Below is a small trained network, with its code and all its weights. Each question gives an input and a class and asks what happens when units are switched off, that is, made to give their printed mean instead of their output.

import numpy as np


def w(rows, s, z=0):
    codes = np.array(rows[::2]) - 128.0
    scale = np.full(codes.shape[1], s)
    scale[-1] = z or s
    return codes * scale


def norm(h):
    return h / np.sqrt((h * h).mean(-1, keepdims=True) + 1e-5)


def f(y):
    return np.maximum(y, 0)


def log_softmax(a):
    a = a - a.max(-1, keepdims=True)
    return a - np.log(np.exp(a).sum(-1, keepdims=True))


def net(x, mask):
    res = np.array(x, float).reshape(1, 3) / 4 @ E
    u = 0
    for l in range(4):
        y = f(norm(res) @ A[l][:, :-1].T + A[l][:, -1])
        res = res + np.where(mask[u : u + 4], y, B[l][:, -1]) @ B[l][:, :-1]
        u += 4
    return log_softmax(norm(res)[-1] @ U[:, :-1].T + U[:, -1])


A, B = {}, {}
E = w([
[166,167,174,182,175,83,149,141],'x0',
[156,135,136,91,80,109,142,254],'x1',
[94,124,138,106,137,100,155,111],'x2',
],0.002)
A[0] = w([
[188,107,102,187,140,193,35,163,26],'0.n1',
[83,134,120,138,205,158,151,44,130],'0.n2',
[106,116,113,61,106,95,195,107,166],'0.n3',
[70,154,116,48,137,47,251,89,4],'0.n4',
],0.0029,0.0027)
B[0] = w([
[60,53,232,222,193,217,44,241,158],'0.n1',
[157,102,144,115,106,52,106,127,254],'0.n2',
[153,160,151,163,144,181,80,177,202],'0.n3',
[82,71,187,230,193,254,15,219,164],'0.n4',
],0.004,0.0024)
A[1] = w([
[64,68,48,83,129,175,106,106,83],'1.n1',
[152,236,100,118,17,160,252,148,1],'1.n2',
[183,142,144,141,149,66,84,147,143],'1.n3',
[136,196,138,101,122,138,145,164,128],'1.n4',
],0.0034,0.0047)
B[1] = w([
[114,203,131,113,90,202,156,118,172],'1.n1',
[195,136,194,137,2,241,250,132,129],'1.n2',
[124,129,115,109,92,170,119,113,253],'1.n3',
[151,53,90,128,140,104,105,114,184],'1.n4',
],0.0051,0.0025)
A[2] = w([
[238,182,169,192,142,88,196,141,23],'2.n1',
[146,216,62,155,174,152,141,30,2],'2.n2',
[49,98,66,169,255,178,108,18,67],'2.n3',
[187,222,137,198,226,95,148,125,118],'2.n4',
],0.003,0.0019)
B[2] = w([
[32,151,37,33,91,207,142,78,199],'2.n1',
[172,133,89,80,131,16,137,171,183],'2.n2',
[171,128,102,171,202,152,187,254,252],'2.n3',
[30,174,132,71,92,244,170,114,225],'2.n4',
],0.0035,0.0018)
A[3] = w([
[111,56,130,109,47,183,34,89,198],'3.n1',
[86,236,168,121,127,114,165,74,5],'3.n2',
[214,133,2,171,214,76,154,69,37],'3.n3',
[131,104,83,162,230,190,113,26,110],'3.n4',
],0.0031)
B[3] = w([
[109,156,158,160,174,77,176,33,252],'3.n1',
[129,146,37,111,59,210,114,131,138],'3.n2',
[210,62,109,73,15,1,132,172,170],'3.n3',
[133,71,146,86,60,125,116,252,189],'3.n4',
],0.0037,0.0038)
U = w([
[254,4,49,31,17,7,181,249,195],'0',
[22,241,43,20,9,253,244,17,222],'1',
[40,26,249,227,189,253,17,251,174],'2',
[100,121,226,234,219,29,130,6,204],'3',
[172,252,6,81,240,40,5,96,2],'4',
],0.0054,0.0052)

Each question gives the input, the list of numbers given to net, and the class t.
The units are the neurons (one row each of A and B). Each row of codes is followed by its name. A weight is (code - 128) times the scale printed after its matrix; where a second scale follows, it is the last column's (A, B and U).
mask holds one flag per neuron, layer by layer. A switched-off neuron (its flag False) gives its mean, the last column of its row in B, instead of its output. The means were averaged over made-up inputs and are rounded, as every weight is.
A unit's drop is (log p(t) with every unit on - log p(t) with that unit switched off) / (log p(t) with every unit on - log p(t) with every unit switched off).
The circuit of an input: a set's keep is (log p(t) with only the set's units on - log p(t) with every unit switched off) / (log p(t) with every unit on - log p(t) with every unit switched off). Starting from the 12 units with the biggest drops (on a tie, the unit counted first), units are removed one at a time, each time the one whose removal leaves the highest keep (on an exact tie, the one counted first), for as long as the keep stays at least 0.8.
units of the circuit, in order: the units of the circuit, biggest drop first
most important unit: the unit with the biggest drop
k most important neurons: the k neurons with the biggest drops, biggest first
top k neurons in layer l: the k neurons of layer l with the biggest drops, biggest first
drop when u is switched off: that unit's drop, to one decimal
input [3,0,-3], class 3: units of the circuit, in order : 2.n3, 3.n1
input [8,6,-6], class 1: most important unit : 2.n1
input [-2,-5,-5], class 0: 3 most important neurons : 2.n3, 0.n4, 2.n4
input [0,-6,7], class 2: top 2 neurons in layer 2 : 2.n2, 2.n1
input [0,-4,0], class 0: 2 most important neurons : 2.n4, 3.n3
input [-2,3,0], class 3: 2 most important neurons : 3.n1, 2.n3
input [2,-5,5], class 0: 2 most important neurons : 2.n3, 0.n2
input [1,-3,5], class 2: 2 most important neurons : 0.n4, 2.n3
input [2,0,-3], class 3: 3 most important neurons : 2.n3, 3.n4, 0.n4
input [-8,-8,-8], class 0: 3 most important neurons : 2.n3, 1.n3, 3.n4
input [8,-7,-4], class 1: 2 most important neurons : 2.n4, 1.n4
input [-8,7,-4], class 1: top 2 neurons in layer 2 : 2.n3, 2.n2
input [2,1,1], class 3: 2 most important neurons : 2.n3, 1.n3
input [2,0,5], class 2: most important unit : 0.n4
input [-3,2,-8], class 2: drop when 3.n1 is switched off : 0.0
input [-3,5,7], class 2: drop when 0.n4 is switched off : 0.2
input [8,-6,2], class 1: drop when 2.n4 is switched off : 1.1
input [0,-3,6], class 2: drop when 2.n3 is switched off : 0.1
